Below are the code and all the weights of a small trained network. Each question names an input and a class and asks about switching units off, where a switched-off unit gives its printed mean instead of its output.

import numpy as np


def w(rows, s, z=0):
    codes = np.array(rows[::2]) - 128.0
    scale = np.full(codes.shape[1], s)
    scale[-1] = z or s
    return codes * scale


def norm(h):
    return h / np.sqrt((h * h).mean(-1, keepdims=True) + 1e-5)


def f(y):
    return y / 2 * (1 + np.tanh(0.7978845608 * (y + 0.044715 * y**3)))


def log_softmax(a):
    a = a - a.max(-1, keepdims=True)
    return a - np.log(np.exp(a).sum(-1, keepdims=True))


def net(x, mask):
    res = np.array(x, float).reshape(1, 7) / 4 @ E
    u = 0
    for l in range(4):
        y = f(norm(res) @ A[l][:, :-1].T + A[l][:, -1])
        res = res + np.where(mask[u : u + 4], y, B[l][:, -1]) @ B[l][:, :-1]
        u += 4
    return log_softmax(norm(res)[-1] @ U[:, :-1].T + U[:, -1])


A, B = {}, {}
E = w([
[185,149,159,188,219,145,54,65,121,88,73],'x0',
[171,194,199,158,62,88,127,65,186,41,45],'x1',
[41,131,162,140,120,151,10,165,64,132,130],'x2',
[76,124,119,163,151,52,106,182,81,87,128],'x3',
[224,104,170,199,179,201,123,157,171,180,152],'x4',
[159,124,130,163,189,89,153,50,120,85,205],'x5',
[86,128,23,129,87,95,85,134,121,78,99],'x6',
],0.012)
A[0] = w([
[106,88,66,64,90,184,169,199,143,255,162,137],'0.n1',
[123,138,75,42,88,45,190,139,133,83,248,91],'0.n2',
[105,120,171,139,155,163,85,178,69,165,198,42],'0.n3',
[145,143,138,184,81,168,160,150,112,180,186,1],'0.n4',
],0.0085,0.0061)
B[0] = w([
[148,132,2,27,116,145,42,99,57,109,179,254],'0.n1',
[17,62,154,159,152,90,214,45,127,122,165,215],'0.n2',
[166,92,202,144,113,197,111,143,241,205,212,164],'0.n3',
[133,117,54,36,143,139,129,148,38,131,99,133],'0.n4',
],0.0084,0.0086)
A[1] = w([
[155,167,181,122,60,105,177,144,254,115,96,88],'1.n1',
[130,112,64,109,149,128,115,187,81,137,26,17],'1.n2',
[214,109,114,247,205,131,121,121,173,153,166,34],'1.n3',
[127,137,136,154,128,122,109,128,122,132,112,2],'1.n4',
],0.0096,0.0052)
B[1] = w([
[141,106,135,255,171,229,212,142,124,144,114,248],'1.n1',
[241,179,138,164,116,226,45,107,158,159,117,156],'1.n2',
[103,195,152,233,142,99,248,186,137,139,49,253],'1.n3',
[153,130,110,161,164,209,69,97,38,84,162,104],'1.n4',
],0.0097,0.0047)
A[2] = w([
[141,119,118,120,96,89,153,133,118,148,121,1],'2.n1',
[109,115,112,138,125,152,106,158,128,132,106,85],'2.n2',
[117,153,167,119,247,127,83,132,74,165,169,109],'2.n3',
[121,175,135,146,156,121,80,104,107,96,108,30],'2.n4',
],0.013,0.0054)
B[2] = w([
[94,135,54,119,154,181,182,83,112,121,145,106],'2.n1',
[144,151,171,124,118,85,123,150,116,193,153,155],'2.n2',
[154,5,134,227,60,182,181,102,114,138,144,252],'2.n3',
[119,132,104,98,119,51,113,117,127,243,176,190],'2.n4',
],0.012,0.0041)
A[3] = w([
[165,93,121,160,196,162,129,144,114,63,137,119],'3.n1',
[247,154,112,70,137,150,218,44,173,122,118,108],'3.n2',
[122,175,183,53,93,121,119,137,97,111,117,41],'3.n3',
[161,138,144,88,141,158,177,182,165,140,160,2],'3.n4',
],0.012,0.0031)
B[3] = w([
[144,217,184,106,96,77,213,24,133,157,92,179],'3.n1',
[207,118,225,193,1,185,66,222,186,208,63,255],'3.n2',
[111,140,117,213,107,121,72,147,196,117,32,141],'3.n3',
[117,156,82,113,92,55,34,130,76,39,170,149],'3.n4',
],0.0095,0.0073)
U = w([
[177,121,251,204,99,165,166,145,166,153,91,203],'0',
[158,215,105,37,90,97,22,135,144,117,61,105],'1',
[166,45,78,97,135,174,113,125,94,175,248,153],'2',
[194,154,145,113,237,113,130,154,134,53,118,3],'3',
[38,127,77,108,148,38,207,79,96,57,137,137],'4',
],0.014,0.0052)

Each question gives the input, the list of numbers given to net, and the class t.
The units are the neurons (one row each of A and B). Each row of codes is followed by its name. A weight is (code - 128) times the scale printed after its matrix; where a second scale follows, it is the last column's (A, B and U).
mask holds one flag per neuron, layer by layer. A switched-off neuron (its flag False) gives its mean, the last column of its row in B, instead of its output. The means were averaged over made-up inputs and are rounded, as every weight is.
A unit's drop is (log p(t) with every unit on - log p(t) with that unit switched off) / (log p(t) with every unit on - log p(t) with every unit switched off).
The circuit of an input: a set's keep is (log p(t) with only the set's units on - log p(t) with every unit switched off) / (log p(t) with every unit on - log p(t) with every unit switched off). Starting from the 12 units with the biggest drops (on a tie, the unit counted first), units are removed one at a time, each time the one whose removal leaves the highest keep (on an exact tie, the one counted first), for as long as the keep stays at least 0.8.
circuit, biggest first: the units of the circuit, biggest drop first
unit that matters most: the unit with the biggest drop
top k neurons: the k neurons with the biggest drops, biggest first
k most important neurons of layer l: the k neurons of layer l with the biggest drops, biggest first
drop of u: that unit's drop, to one decimal
input [2,6,2,-8,-6,-4,5], class 0: circuit, biggest first -> [0.n1]
input [-7,-5,-8,0,-1,-4,7], class 4: top 2 neurons -> [0.n2 3.n2]
input [-8,-2,5,6,-4,-8,-3], class 1: circuit, biggest first -> [2.n3 1.n1]
input [-5,5,7,0,3,-6,-7], class 1: circuit, biggest first -> [2.n3 3.n4 0.n2 3.n2]
input [-4,7,2,3,-8,-6,0], class 4: top 3 neurons -> [3.n2 0.n1 1.n1]
input [2,-2,-8,7,-2,-7,1], class 1: top 4 neurons -> [1.n2 1.n1 2.n3 1.n3]
input [-7,-1,-2,-8,-4,-7,-5], class 1: top 2 neurons -> [2.n3 0.n1]
input [-5,1,-5,-6,-4,7,0], class 0: top 2 neurons -> [3.n2 0.n1]
input [-7,-1,4,6,-1,-5,-1], class 1: top 3 neurons -> [2.n3 1.n1 3.n3]
input [-3,-2,-5,1,2,-5,-8], class 2: top 2 neurons -> [0.n1 1.n3]
input [2,-7,-7,1,-1,1,6], class 4: top 3 neurons -> [0.n2 3.n2 0.n3]
input [-8,6,8,3,2,-3,3], class 1: 2 most important neurons of layer 1 -> [1.n3 1.n1]
input [7,-4,8,-6,4,-7,7], class 2: top 2 neurons -> [3.n2 1.n3]
input [0,-8,-8,8,8,5,-6], class 0: unit that matters most -> 1.n3
input [0,5,-4,-2,-3,0,8], class 0: top 3 neurons -> [0.n1 3.n2 1.n1]
input [-5,-4,-5,-3,4,-7,-7], class 2: drop of 0.n1 -> 0.1
input [4,-1,4,-6,6,-6,6], class 1: drop of 0.n2 -> 0.2
input [-6,2,2,-1,4,-8,-3], class 1: drop of 2.n4 -> 0.0
